Each row has a name. Each piece below is followed by the name of the row it came from, unless a question asks for something else. Each question is about the rows just above it.

[140, 195,  36,  33, 224, 182] = K203
[140, 195,  36,  32, 213,  81] = K753
[182, 139,  36, 224,  33, 195] = K809
[ 39,  32, 142, 217,  83,  36] = K531
[ 63, 113,  32,  39, 214,  59] = K712
Put [140, 224, 182, 195,  36,  33] back in order: which row is it? => K203
Shared by K753 and K712: => [32]

[ 61,  86,  82,  50, 207, 154]  K531
[139, 189, 125, 109, 116,  88]  K90
[156, 196, 151, 102,  96,  82]  K917
[149, 148, 178, 121, 111,  89]  K863
[105, 146, 132, 134, 147, 152]  K203
[236, 147, 171,  95, 139, 147]  K978
[ 70,  87,  83, 124, 136, 146]  K753
[ 98, 101,  90,  90,  94, 129]  K683
The value that K683 holds more than once: => [90]
Shared by K753 and K203: => [146]

[118, 128, 176, 163,  95, 155, 206, 128, 187, 150, 134, 100, 135, 129, 136,
 109,  96, 175, 124, 103,  87, 103,  80, 150, 149,  83, 114,  47, 118, 146,
 155, 106,  92, 121, 120, 190,  75, 122, 164, 113,  61] -> K863
[140, 143, 161, 132, 142, 131, 179, 139, 224, 160, 138, 114, 136, 118, 120,
 114, 103, 118, 151, 187,  93,  63,  88, 151, 137, 191, 131, 178, 159, 171,
 175, 114, 124, 107, 126, 209,  95, 144, 133,  75,  71] -> K712
[145, 146, 140,  96, 176, 104, 139, 142, 213, 146, 120, 116, 133, 105, 105,
 126, 114, 115, 145, 168, 109,  31,  55, 105, 133, 173, 161, 199, 133, 164,
 151, 124, 147, 106, 114, 194, 115, 147, 112,  67,  89] -> K917
[132, 127,  96,  71, 154,  66,  96, 110,  78,  98, 111, 176, 122, 129,  94,
 165, 149, 149,  87,  80, 175, 114, 103, 103, 118,  83, 150, 124,  47, 109,
 124, 182, 169, 131, 133, 111, 191, 111, 114, 147, 188] -> K724
[135, 148,  92,  70, 164,  85,  98, 145, 122, 121, 104, 154, 125, 136,  74,
 159, 133, 145,  80, 114, 172,  97,  73,  99, 121, 107, 183, 163,  54, 100,
 129, 185, 164, 130, 122, 118, 196, 125, 105, 114, 169] -> K90
[132, 125,  96,  71, 153,  66,  95, 109,  75,  97, 112, 177, 121, 128,  96,
 166, 150, 149,  88,  77, 175, 114, 105, 103, 118,  81, 148, 122,  48, 110,
 123, 181, 169, 131, 133, 110, 190, 111, 114, 148, 189] -> K859
[134, 120, 156, 166,  92, 171, 161, 133,  99, 154, 120, 107, 162, 146, 175,
 120, 130, 118, 145, 100, 115, 202, 197, 159, 145, 168,  90,  90, 141, 121,
 109,  65,  99, 127, 154,  86,  94, 123, 148, 122,  92] -> K683
[119, 131, 177, 171,  85, 159, 200, 122, 171, 149, 132,  94, 139, 133, 147,
 112,  97, 107, 170, 193,  94, 147, 155, 182, 127, 226, 105, 127, 212, 141,
 154,  93,  90, 134, 126, 179,  69, 117, 171, 123,  68] -> K203
[128, 113, 164, 175, 121, 124, 114, 146, 122,  47, 118, 149,  87, 163, 190,
 134, 100, 187, 136, 128, 118,  75, 124,  61, 129, 120, 206,  83, 103, 176,
  92, 155, 155, 124, 106, 135,  80,  96, 124, 109,  95] -> K753
[118, 130, 177, 169,  87, 158, 202, 124, 175, 149, 132,  96, 137, 132, 144,
 112,  96, 108, 168, 196,  93, 142, 150, 183, 127, 226, 105, 131, 210, 142,
 154,  97,  90, 130, 124, 182,  70, 119, 169, 121,  66] -> K978
[132, 108, 119, 187,  96, 156, 131, 133,  79, 125, 142, 116, 127, 131, 178,
 102, 141, 142, 117, 102, 118, 206, 182, 121, 134,  94,  72,  84, 131, 108,
 116, 115, 110, 117, 137,  57, 118, 136, 127, 163, 126] -> K531
[118, 128, 176, 163,  95, 155, 206, 128, 187, 150, 134, 100,  90, 129, 136,
 109,  96, 109, 162, 202,  90, 130, 137, 186, 129, 225, 108, 139, 202, 105,
 113, 121, 111, 118, 134,  54, 120, 138, 125, 167, 130] -> K809
[ 61, 118, 128, 176, 163,  95, 155, 206, 128, 187, 150, 134, 100, 135, 129,
 136, 109,  96, 175, 124, 103,  87, 103,  80, 150, 149,  83, 114,  47, 118,
 146, 155, 106,  92, 121, 120, 190,  75, 122, 164, 113] is which row reordered? => K863
Where do [149,  87,  80, 175, 114, 103, 103, 118,  83, 150, 124,  47] appear? => K724
q: [128, 113, 164, 175, 121, 124, 114, 146, 122,  47, 118, 149,  87, 163, 190,
 134, 100, 187, 136, 128, 118,  75, 124,  61, 129, 120, 206,  83, 103, 176,
  92, 155, 155, 124, 106, 135,  80,  96, 124, 109,  95] => K753
Where do [135, 148,  92,  70, 164,  85,  98, 145, 122, 121, 104, 154, 125, 136,  74,
 159, 133, 145,  80, 114, 172,  97,  73,  99, 121, 107, 183, 163,  54, 100,
 129, 185, 164, 130, 122, 118, 196, 125, 105, 114, 169] appear? => K90

[130, 145, 128, 127, 110, 108, 122, 122, 133, 127, 122, 128] : K863
[ 74, 169,  84,  91,  98, 125, 151, 152, 144, 152, 150,  76] : K712
[ 46, 174,  63,  70, 111, 165, 185, 187, 153, 174, 184,  52] : K203
[153, 116, 149, 147, 200, 101, 138, 137,  93, 135, 137, 152] : K859
[ 79, 170,  88,  94,  86, 122, 143, 144, 148, 147, 142,  81] : K724
[116, 136, 120, 119, 167, 130, 156, 157, 117, 149, 156, 118] : K917
[176, 176, 176, 166, 158,  95, 106, 105, 108, 109, 106, 176] : K531
[ 70,  46, 174, 187, 153, 112,  52, 185, 165, 174,  63, 184] : K90
[155, 118, 150, 137, 166, 160, 153, 153, 128, 137, 153, 154] : K683
[ 83, 160,  92,  96, 115, 137, 158, 159, 141, 154, 157,  86] : K809
[146, 131, 142, 142, 148,  88, 118, 117, 110, 124, 118, 144] : K978
[153, 174] with -1 step of 1 on every entry: => [152, 173]
Shift each entry of [152, 144, 152] by +1 times 1: => [153, 145, 153]
[ 46,  52,  63,  70, 111, 153, 165, 174, 174, 184, 185, 187] is which row reordered? => K203
[166, 160, 153, 153, 128, 137, 153, 154, 155, 118, 150, 137] is which row reordered? => K683
Repeated in K90: => [174]

[151, 190,  48, 141, 210,  40,  71, 235, 214,  42, 146, 176, 193, 220,  82,
 105, 144, 198, 128, 132, 126,  54,  96, 147,  69, 213,  62, 128, 106,  34,
 119,  80, 161, 123,  40, 155,  22,  83,  17,  49,  75,  69, 185,  94,  75] = K809
[187,  85,  83,  49, 172,  85, 129, 110,  31, 149, 126, 219, 151,  70, 140,
  90,  29, 219, 223,  34,  60, 106, 150,  74, 158, 103, 222, 130,  41, 108,
 141, 163, 174,  18,  32, 183, 106,  60, 110,  88, 181, 233, 202, 105, 165] = K531
[106, 210, 119, 190, 128,  49,  40,  55, 147, 220, 185, 126, 213, 105,  34,
 176, 214, 146, 155,  75,  80,  94,  40, 144, 151, 235,  42, 128, 141,  96,
 193,  62,  69, 132,  71,  22,  91,  83,  69, 123,  75, 198, 161,  82,  48] = K712
[ 27, 110, 124, 139,  60, 137, 219, 134, 228,  82, 144,  56,  91,  83, 228,
 205,  58,  45, 120,  86,  57,  78, 167, 166, 184, 167, 157, 100, 209,  79,
 151, 170,  56,  21,  24, 112,  24, 130,  84, 200,  69, 231,  67, 121, 227] = K203
[187,  85,  83,  49, 172,  85, 129, 110,  31, 149, 126, 219, 151,  70, 140,
  90,  29, 219, 223,  34,  60, 106, 150,  74, 158, 103, 222, 130,  41, 108,
 141, 163, 174,  18,  32, 183, 106,  60, 110,  88,  38, 233, 202, 105, 165] = K978
Which row holds these entries in another order? [ 17,  22,  34,  40,  40,  42,  48,  49,  54,  62,  69,  69,  71,  75,  75,
  80,  82,  83,  94,  96, 105, 106, 119, 123, 126, 128, 128, 132, 141, 144,
 146, 147, 151, 155, 161, 176, 185, 190, 193, 198, 210, 213, 214, 220, 235] => K809
Where do [151, 190,  48, 141, 210,  40,  71, 235, 214,  42, 146, 176, 193, 220,  82,
 105, 144, 198, 128, 132, 126,  54,  96, 147,  69, 213,  62, 128, 106,  34,
 119,  80, 161, 123,  40, 155,  22,  83,  17,  49,  75,  69, 185,  94,  75] appear? => K809

[179, 182, 168, 139, 111, 100, 112] = K917
[129,  60,  98, 135, 147, 129, 101] = K978
[84, 79, 81, 81, 73, 65, 64] = K724
[73, 84, 65, 80, 64, 79, 81] = K753
Which value appears more than once in K978? => [129]
[73, 64, 65, 79, 81, 81, 84] is which row reordered? => K724
[135] with -1 step of 1 on every entry: => [134]

[120, 181,  47, 209,  68,  49,  40, 191] : K90
[ 95, 103, 173,  44, 213,  67,  96,  45] : K859
[120, 191, 120,  48,  47, 209,  68, 181] : K863
[209, 212,  43, 197, 197,  46, 208, 207] : K724
[202, 195,  57, 211,  85,  54, 164, 200] : K712
[193, 203,  60, 212,  55,  53, 193, 200] : K978
[202, 191,  58, 203,  76,  43, 208, 167] : K683
[128,  62, 191,  46, 175, 114,  61, 120] : K753
[ 72,  57, 204, 107, 125, 108,  70,  88] : K531
[202, 202,  54, 206,  47, 211, 193,  47] : K917
Which value appears more than once in K724? => [197]
Which row holds these entries in another order? [ 40, 120, 181, 209,  68,  47, 191,  49] => K90
Which value appears more than once in K863? => [120]
Which row holds [ 43, 208]? => K683
[200,  57, 211, 164,  85, 202, 195,  54] is which row reordered? => K712

[203, 130, 110, 116, 191, 187, 192,  98, 220, 128, 142] : K724
[203, 130, 130, 192, 191, 130, 192,  98, 220, 128, 142] : K531
[203, 130, 140, 116, 191, 187, 192,  98, 220, 146, 142] : K859
[116, 191] with -1 step of 1 on every entry: => [115, 190]
The row with [203, 130, 140, 116, 191, 187, 192,  98, 220, 146, 142] is => K859
q: [203, 130, 110, 116, 191, 187, 192,  98, 220, 128, 142] => K724

[163, 107, 141, 109, 105, 122, 158, 166, 156, 150,  91, 122, 126, 156, 138,
 149, 127, 164, 139,  91, 117, 168,  68, 132, 162, 120,  67, 151, 117,  83,
 130, 109, 159, 121, 172, 103, 134, 142, 115, 128, 142, 202, 128, 152, 172,
 169, 148, 190, 132, 131,  62, 113, 150] : K90
[163, 107, 141, 109, 105, 122, 158, 166, 156, 150,  91, 122, 126, 156, 138,
 149, 127, 164, 139,  91, 117, 113,  68, 132, 162, 120,  67, 151, 117,  83,
 130, 109, 159, 121, 172, 103, 134, 142, 115, 128, 142, 202, 128, 148, 135,
 139, 102, 129, 134, 102, 189, 128,  80] : K753
[140, 106, 126, 113, 120, 139, 139, 128, 116, 137, 114, 111, 116, 190, 194,
 121, 161, 189, 143, 119, 104, 111, 126, 161, 138, 108,  20, 133, 144,  63,
 121, 137, 105, 135, 144, 100, 136, 167, 132, 145,  98, 156, 108, 108, 122,
 114, 155, 128, 123, 154,  65, 126, 176] : K859
q: [163, 107, 141, 109, 105, 122, 158, 166, 156, 150,  91, 122, 126, 156, 138,
 149, 127, 164, 139,  91, 117, 113,  68, 132, 162, 120,  67, 151, 117,  83,
 130, 109, 159, 121, 172, 103, 134, 142, 115, 128, 142, 202, 128, 148, 135,
 139, 102, 129, 134, 102, 189, 128,  80] => K753
q: [163, 107, 141, 109, 105, 122, 158, 166, 156, 150,  91, 122, 126, 156, 138,
 149, 127, 164, 139,  91, 117, 168,  68, 132, 162, 120,  67, 151, 117,  83,
 130, 109, 159, 121, 172, 103, 134, 142, 115, 128, 142, 202, 128, 152, 172,
 169, 148, 190, 132, 131,  62, 113, 150] => K90

[157, 115, 141, 139, 129, 174, 133, 124, 112, 113,  88, 169, 105,  85, 135,
 184, 139, 108, 109,  52, 136, 137, 170, 193, 159,  88, 118, 139, 147, 114,
 134, 150, 119,  71, 118, 101, 130, 120, 103, 109, 146, 110, 149, 155, 195] : K203
[134, 140, 131, 115, 135, 148, 116, 141, 117, 138, 134, 113, 136, 115, 150,
 130, 140, 130, 118, 122, 132, 128, 125, 147, 105, 152, 120, 136, 139, 115,
 110, 140, 134, 134, 132, 154, 123, 135, 124, 124, 133, 120, 136, 132, 140] : K978
[140, 131, 133, 132, 138, 130, 108, 126, 100, 155, 137, 101, 153, 125, 156,
 115, 141, 139, 129, 174, 133, 124, 112, 113,  88, 169, 121, 130, 135, 116,
 103, 133, 140, 150, 140, 168, 122, 140, 131, 133, 128, 127, 129, 120, 125] : K859
[100, 145, 103,  81, 121, 152, 136, 176, 193,  79, 139, 141, 115,  82, 116,
 188, 129, 103, 123,  24, 102, 152, 179, 216, 151, 139, 125, 136, 152, 131,
 147, 150, 113,  64, 130,  91, 121, 120, 104, 109, 154, 119, 144, 157, 198] : K712
[124, 132, 116, 128, 125, 133, 117, 129, 124, 135, 131, 116, 134, 121, 134,
 130, 130, 126, 129, 121, 126, 129, 126, 140, 107, 141, 128, 134, 135, 125,
 125, 134, 140, 133, 132, 143, 121, 127, 128, 124, 131, 128, 130, 130, 134] : K809
[115, 156, 122,  95, 122, 136, 143, 160, 190,  82, 129, 149,  97, 108, 110,
 179, 178, 108, 123, 157, 121, 146, 171, 171, 161,  79, 130, 129, 133, 133,
 148, 133, 113,  70, 113,  87, 133, 119, 110, 117, 140, 125, 135, 145, 178] : K753
q: [157, 115, 141, 139, 129, 174, 133, 124, 112, 113,  88, 169, 105,  85, 135,
 184, 139, 108, 109,  52, 136, 137, 170, 193, 159,  88, 118, 139, 147, 114,
 134, 150, 119,  71, 118, 101, 130, 120, 103, 109, 146, 110, 149, 155, 195] => K203
q: [134, 140, 131, 115, 135, 148, 116, 141, 117, 138, 134, 113, 136, 115, 150,
 130, 140, 130, 118, 122, 132, 128, 125, 147, 105, 152, 120, 136, 139, 115,
 110, 140, 134, 134, 132, 154, 123, 135, 124, 124, 133, 120, 136, 132, 140] => K978
The row with [135, 116] is => K859
[174, 133, 124, 112, 113,  88, 169, 121, 130, 135, 116, 103, 133, 140, 150,
 140, 168, 122, 140, 131, 133, 128, 127, 129, 120, 125, 140, 131, 133, 132,
 138, 130, 108, 126, 100, 155, 137, 101, 153, 125, 156, 115, 141, 139, 129] is which row reordered? => K859
q: [156, 115, 141, 139, 129, 174, 133, 124, 112, 113,  88, 169] => K859
Where do [125, 125] appear? => K809
Where do [124, 132, 116, 128, 125, 133, 117, 129, 124, 135, 131, 116, 134, 121, 134,
 130, 130, 126, 129, 121, 126, 129, 126, 140, 107, 141, 128, 134, 135, 125,
 125, 134, 140, 133, 132, 143, 121, 127, 128, 124, 131, 128, 130, 130, 134] appear? => K809

[130, 125, 133, 124, 124, 131, 129, 127, 156] : K863
[137, 133, 125, 126, 126, 114, 129, 129, 128] : K809
[157, 110, 129, 118, 129,  97, 125, 129, 118] : K683
[124, 124, 125, 127, 129, 130, 131, 133, 156] is which row reordered? => K863
Where do [137, 133, 125, 126, 126, 114, 129, 129, 128] appear? => K809
Repeated in K863: => [124]
The row with [ 97, 125] is => K683
q: [157, 110, 129, 118, 129,  97, 125, 129, 118] => K683

[31, 30, 20, 88] -> K724
[219, 201, 195,  91] -> K809
[ 90, 119, 133, 185] -> K978
[ 40,  39,  37, 190] -> K917
[78, 64, 30, 88] -> K90
[ 78,  64,  58, 116] -> K863
[ 44,  33,  28, 180] -> K859
[ 45,  47,  49, 143] -> K203
[ 20,  29,  30, 132] -> K531
[130, 151, 148, 114] -> K683
q: [20, 29, 30] => K531
q: [130, 151, 148, 114] => K683

[142, 127,  34,  12,  80, 163, 185,  71,  73, 179, 223, 192, 107, 204, 203,
 171, 187, 144,  60, 127, 191, 127, 237, 149,  96, 143, 152, 225,  86, 146,
  56, 220,  96, 224, 212]  K917
[178, 216,  84, 183,  65, 107,  82, 153, 167,  20, 159, 175, 109, 107, 182,
 149,  52, 144,  22, 177,  13,  86, 243, 238, 156, 177, 217, 179, 159,  52,
 242, 117,  22, 110,  58]  K753
[ 56, 143, 107, 185, 178, 204, 223, 220,  12, 163,  71, 127,  80, 191, 171,
 152,  73, 212,  60,  96, 225, 237, 192, 146, 127,  96,  86,  34, 149, 187,
 142, 224, 144, 203, 127]  K724
[ 90, 173,  93,  25,  50,  55,  24, 141, 159, 187, 146,  53, 102,  54,  45,
 229,  76, 209, 151,  78, 150, 131,  75, 118,  50,  99, 187, 109, 110, 137,
 149,  37, 109, 123, 211]  K203
[193,  33,  27,  97, 116,  62, 160, 166,  78, 137, 116, 105, 222, 184, 166,
 218,  65, 135, 232, 192, 142, 102, 121, 148, 225, 192,  57,  95, 187,  39,
  48, 215, 154,  87, 176]  K683
[233, 147,  93, 224, 144,  82, 114, 130, 111,  44,  98, 155,  79, 160, 233,
  41,  47,  74,  23, 186, 101, 207,  56, 184, 140,  12,  45,  31, 187,  70,
 207,  94, 159,  19, 184]  K859
[192, 108, 112, 161,  74, 200,  32, 202,  67,  24, 177, 212, 150, 157,  47,
 101,  47, 221, 186,  23,  41, 112,  88,  12,  66, 197,  66, 105, 228, 223,
  12, 221, 137, 200,  28]  K809
Which row holds [101,  47, 221, 186,  23,  41]? => K809
[ 90, 173,  93,  25,  50,  55,  24, 141, 159, 187, 146,  53, 102,  54,  45,
 229,  76, 209, 151,  78, 150, 131,  75, 118,  50,  99, 187, 109, 110, 137,
 149,  37, 109, 123, 211] is in which row? => K203
q: [ 56, 143, 107, 185, 178, 204, 223, 220,  12, 163,  71, 127,  80, 191, 171,
 152,  73, 212,  60,  96, 225, 237, 192, 146, 127,  96,  86,  34, 149, 187,
 142, 224, 144, 203, 127] => K724
[118] with +1 step of 1 on every entry: => [119]
Put [127, 203, 144, 224, 142, 187, 149,  34,  86,  96, 127, 146, 192, 237, 225,
  96,  60, 212,  73, 152, 171, 191,  80, 127,  71, 163,  12, 220, 223, 204,
 178, 185, 107, 143,  56] back in order: which row is it? => K724

[140, 136, 133, 107,  91, 112, 133,  81, 185, 133,  79,  79,  76,  93, 144,
  77, 111, 151, 100, 132, 160, 100, 143, 181, 131, 112, 169, 111, 134, 132,
 151,  99, 146,  83, 136, 107, 121, 152, 132,  79, 114,  98, 155,  72, 175,
  55, 113, 105, 141] -> K863
[137, 101,  97, 138, 165, 148, 111, 186, 117, 141, 144, 159, 204, 220, 101,
 170, 145, 107, 166, 120, 106, 166, 117,  95, 125, 141,  77, 144, 122, 146,
  71, 164,  86, 157, 126, 184, 135, 108, 132, 202, 140, 181,  96, 184,  86,
 180, 154, 137, 109] -> K90
[ 54,  66, 137, 163,  91, 108, 141,  97, 122,  99, 127, 134, 135, 115, 137,
 115, 154, 115, 110, 155, 126,  80, 143, 141, 155, 140, 158,  88, 110, 111,
 163,  58, 103, 127, 129,  92, 113, 129, 148,  81, 108, 138, 154,  78, 143,
 141, 102, 125, 119] -> K917
[132,  84,  97, 123, 124, 117, 105, 105, 131, 146,  82, 125, 198, 211, 145,
 119, 161,  86, 108,  91, 133, 159,  99, 192,  85, 139, 115, 104, 140, 140,
 114,  87,  62, 128, 111, 167, 127, 134, 148, 126, 121, 171,  80,  82, 113,
 156, 153, 103,  97] -> K724
[140, 103, 114, 162,  81, 105, 130,  83, 126,  97,  91, 100, 150, 164, 138,
 120, 162, 108, 102, 135, 139, 118, 125, 183, 122, 120, 158,  69, 120, 112,
 143,  59,  81, 112, 104, 133, 121, 151, 159,  77, 112, 163, 119,  46, 138,
 153, 143, 121, 153] -> K683
[114, 122, 126,  93, 129, 123, 120, 123, 202, 169,  98, 124, 126, 129, 138,
  82, 114, 135, 123, 126, 142,  98, 149, 150, 144, 145, 130, 142, 131, 160,
 128, 114, 122, 107, 162, 114, 120, 119, 123, 136, 112, 107, 156, 126, 155,
  55, 116,  95, 153] -> K978
[104, 165, 168, 103, 135, 126, 139,  93,  94, 130, 148, 133,  62,  23, 158,
 107, 104, 139,  98, 111, 133, 122, 117, 127, 105, 124, 146, 150, 147, 108,
 179, 131, 190, 128, 127,  78, 132, 127, 104,  83, 133,  63, 132, 122, 140,
 103, 117, 129, 155] -> K531
[149, 160, 145, 123, 108, 128, 143, 119, 145, 112, 124,  88,  54,  67, 123,
 119,  97, 168, 127, 146, 147, 115, 142, 125, 140,  98, 158, 130, 128, 119,
 142, 151, 181, 100, 128, 110, 131, 148, 120, 101, 131,  94, 156, 122, 160,
  84, 117, 139, 145] -> K753
[ 93, 116, 135, 145, 106, 114, 136, 116, 163, 128, 130, 150, 146, 126, 134,
  98, 144, 119, 122, 161, 123,  61, 160, 127, 178, 158, 146, 108, 105, 135,
 153,  63,  98, 127, 156,  87, 107, 111, 140, 111, 101, 130, 177, 106, 147,
 106,  94, 111, 138] -> K809
[154, 139, 131, 148,  78, 114, 144,  94, 149,  93, 100,  77,  80, 101, 125,
 114, 124, 153, 114, 153, 150, 102, 147, 157, 145,  99, 172,  90, 118, 111,
 148, 100, 140,  94, 118, 115, 123, 159, 143,  75, 118, 124, 152,  72, 164,
 103, 112, 132, 122] -> K203
[ 72, 130, 152,  87, 175, 130, 116, 108,  78, 170, 156, 189, 148,  89, 171,
 112, 131,  90,  98,  76, 112, 147,  91, 132,  78, 167, 103, 166, 157, 128,
 161, 118, 138, 163, 134,  98, 131,  96, 171, 103, 126,  80, 153, 148, 156,
 113,  82, 121,  97] -> K859
[140, 103, 114, 162,  81, 105, 130,  83, 126,  97,  91, 100, 150, 164, 138,
 120, 162, 108, 102, 135, 139, 118, 125, 183, 122, 120, 158,  69, 120, 112,
 143,  59,  81, 112, 104, 133, 121, 151, 159,  77, 112, 163, 119,  46, 138,
 153, 125, 121,  94] -> K712
q: [54, 67] => K753
q: [148, 126, 121, 171,  80,  82, 113, 156, 153, 103,  97] => K724
[121, 171,  80,  82] with +1 step of 1 on every entry: => [122, 172,  81,  83]

